Here is a tiny trained network, its code and every weight. The questions are about switching its units off for an input and a class, where a switched-off unit gives its printed mean instead of its output.

import numpy as np


def w(rows, s, z=0):
    codes = np.array(rows[::2]) - 128.0
    scale = np.full(codes.shape[1], s)
    scale[-1] = z or s
    return codes * scale


def norm(h):
    return h / np.sqrt((h * h).mean(-1, keepdims=True) + 1e-5)


def f(y):
    return y / 2 * (1 + np.tanh(0.7978845608 * (y + 0.044715 * y**3)))


def log_softmax(a):
    a = a - a.max(-1, keepdims=True)
    return a - np.log(np.exp(a).sum(-1, keepdims=True))


def net(x, mask):
    res = np.array(x, float).reshape(1, 5) / 4 @ E
    u = 0
    for l in range(2):
        y = f(norm(res) @ A[l][:, :-1].T + A[l][:, -1])
        res = res + np.where(mask[u : u + 11], y, B[l][:, -1]) @ B[l][:, :-1]
        u += 11
    return log_softmax(norm(res)[-1] @ U[:, :-1].T + U[:, -1])


A, B = {}, {}
E = w([
[136,139,106,120,164,87,174],'x0',
[9,122,158,151,214,183,160],'x1',
[199,3,73,143,191,163,106],'x2',
[113,53,176,179,81,96,195],'x3',
[130,141,92,122,97,183,168],'x4',
],0.0065)
A[0] = w([
[75,108,88,176,162,146,105,134],'L0N1',
[125,217,16,99,154,185,65,48],'L0N2',
[76,162,29,79,141,119,62,65],'L0N3',
[87,88,161,126,34,220,18,94],'L0N4',
[126,117,178,182,174,37,34,72],'L0N5',
[137,178,19,200,80,211,192,108],'L0N6',
[145,153,60,177,59,254,177,44],'L0N7',
[126,109,219,85,83,206,97,1],'L0N8',
[133,158,35,111,180,45,248,35],'L0N9',
[128,75,160,177,66,131,245,90],'L0N10',
[129,97,182,159,95,140,140,48],'L0N11',
],0.0081,0.0044)
B[0] = w([
[156,120,116,115,95,189,128,188],'L0N1',
[120,100,151,54,138,99,152,231],'L0N2',
[122,90,170,61,133,65,174,171],'L0N3',
[149,177,13,142,215,13,254,202],'L0N4',
[49,116,72,143,94,93,19,185],'L0N5',
[90,110,155,135,115,82,16,195],'L0N6',
[94,112,127,187,141,77,32,176],'L0N7',
[89,159,111,151,143,122,178,118],'L0N8',
[109,165,21,202,172,53,175,171],'L0N9',
[121,107,157,2,156,87,120,253],'L0N10',
[84,97,106,100,106,103,152,135],'L0N11',
],0.0099,0.0036)
A[1] = w([
[240,149,116,120,83,83,118,198],'L1N1',
[151,230,216,106,86,84,205,138],'L1N2',
[87,45,161,189,67,121,189,44],'L1N3',
[224,2,111,148,140,178,163,58],'L1N4',
[3,147,56,117,45,127,39,70],'L1N5',
[87,159,41,197,188,55,189,31],'L1N6',
[120,37,177,178,37,59,206,5],'L1N7',
[190,238,139,78,218,171,41,91],'L1N8',
[4,108,124,121,205,174,121,186],'L1N9',
[86,119,166,147,187,221,200,73],'L1N10',
[83,213,203,156,53,123,162,55],'L1N11',
],0.0081,0.0026)
B[1] = w([
[109,217,222,177,15,219,153,225],'L1N1',
[124,1,82,182,192,203,91,226],'L1N2',
[114,222,63,37,146,46,194,135],'L1N3',
[30,106,81,188,222,153,108,198],'L1N4',
[196,83,187,177,205,100,76,203],'L1N5',
[242,101,73,188,74,108,215,204],'L1N6',
[126,232,126,10,154,124,152,163],'L1N7',
[51,122,118,102,166,73,249,161],'L1N8',
[212,192,172,137,7,102,90,254],'L1N9',
[164,201,147,140,17,173,118,168],'L1N10',
[101,39,3,160,241,207,117,171],'L1N11',
],0.008,0.0057)
U = w([
[101,119,141,5,145,110,166,251],'0',
[98,78,88,173,184,190,110,203],'1',
[161,153,61,161,100,87,181,188],'2',
[151,173,187,142,38,201,106,71],'3',
[142,112,136,153,126,65,44,37],'4',
[172,87,151,125,121,121,126,38],'5',
],0.022,0.0024)

Each question gives the input, the list of numbers given to net, and the class t.
The units are the neurons (one row each of A and B). Each row of codes is followed by its name. A weight is (code - 128) times the scale printed after its matrix; where a second scale follows, it is the last column's (A, B and U).
mask holds one flag per neuron, layer by layer. A switched-off neuron (its flag False) gives its mean, the last column of its row in B, instead of its output. The means were averaged over made-up inputs and are rounded, as every weight is.
A unit's drop is (log p(t) with every unit on - log p(t) with that unit switched off) / (log p(t) with every unit on - log p(t) with every unit switched off).
The circuit of an input: a set's keep is (log p(t) with only the set's units on - log p(t) with every unit switched off) / (log p(t) with every unit on - log p(t) with every unit switched off). Starting from the 12 units with the biggest drops (on a tie, the unit counted first), units are removed one at a time, each time the one whose removal leaves the highest keep (on an exact tie, the one counted first), for as long as the keep stays at least 0.8.
units of the circuit, in order: the units of the circuit, biggest drop first
k most important neurons: the k neurons with the biggest drops, biggest first
top k neurons in layer l: the k neurons of layer l with the biggest drops, biggest first
input [4,-6,4,-1,2], class 3: most important neuron : L1N1
input [-5,-3,-5,5,6], class 4: units of the circuit, in order : L0N7, L1N5
input [-2,0,-6,-5,-2], class 1: top 2 neurons in layer 1 : L1N2, L1N11
input [8,-2,4,2,-8], class 2: 3 most important neurons : L0N9, L1N6, L0N6
input [5,8,-7,5,1], class 3: top 4 neurons in layer 1 : L1N10, L1N9, L1N4, L1N8
input [8,-6,8,7,-8], class 1: 2 most important neurons : L1N4, L1N9
input [6,-4,-7,-7,6], class 0: 3 most important neurons : L0N2, L0N3, L1N8
input [6,8,6,2,-4], class 3: 3 most important neurons : L1N10, L1N9, L0N4
input [7,7,-4,-3,5], class 2: 2 most important neurons : L0N9, L1N6
input [2,-6,-3,6,4], class 0: 3 most important neurons : L1N9, L1N7, L0N10
input [1,8,-6,-4,-7], class 3: 3 most important neurons : L1N9, L0N6, L1N10
input [8,4,7,-7,6], class 2: 2 most important neurons : L0N9, L0N10
input [-6,-6,3,-5,8], class 4: 3 most important neurons : L0N6, L0N7, L0N9
input [-5,-5,8,5,6], class 1: units of the circuit, in order : L1N4
input [-7,2,-6,-6,-6], class 2: 3 most important neurons : L0N4, L0N10, L1N6
input [1,6,-5,7,6], class 0: 2 most important neurons : L1N1, L0N10
input [4,-7,6,5,-2], class 3: 4 most important neurons : L1N1, L1N2, L0N4, L1N11
input [-7,4,1,5,-6], class 2: 2 most important neurons : L0N4, L1N6
input [-6,-4,-6,2,-4], class 1: top 3 neurons in layer 1 : L1N2, L1N11, L1N9
input [-2,6,-3,-3,-4], class 3: units of the circuit, in order : L1N9
input [2,3,-8,6,-1], class 1: 2 most important neurons : L1N2, L1N11
input [-8,2,7,-4,-2], class 2: top 2 neurons in layer 1 : L1N6, L1N2
input [-8,4,-5,7,8], class 2: top 2 neurons in layer 0 : L0N4, L0N8
input [-4,-3,5,-1,-1], class 1: top 2 neurons in layer 1 : L1N4, L1N9
input [6,4,3,3,7], class 4: top 2 neurons in layer 0 : L0N6, L0N4
input [4,7,3,-2,8], class 4: top 2 neurons in layer 0 : L0N6, L0N7
input [-2,0,6,-6,4], class 0: top neuron in layer 0 : L0N2
input [5,-2,-3,5,0], class 0: top 2 neurons in layer 0 : L0N10, L0N4
input [-6,-1,4,0,6], class 2: top 2 neurons in layer 0 : L0N4, L0N5
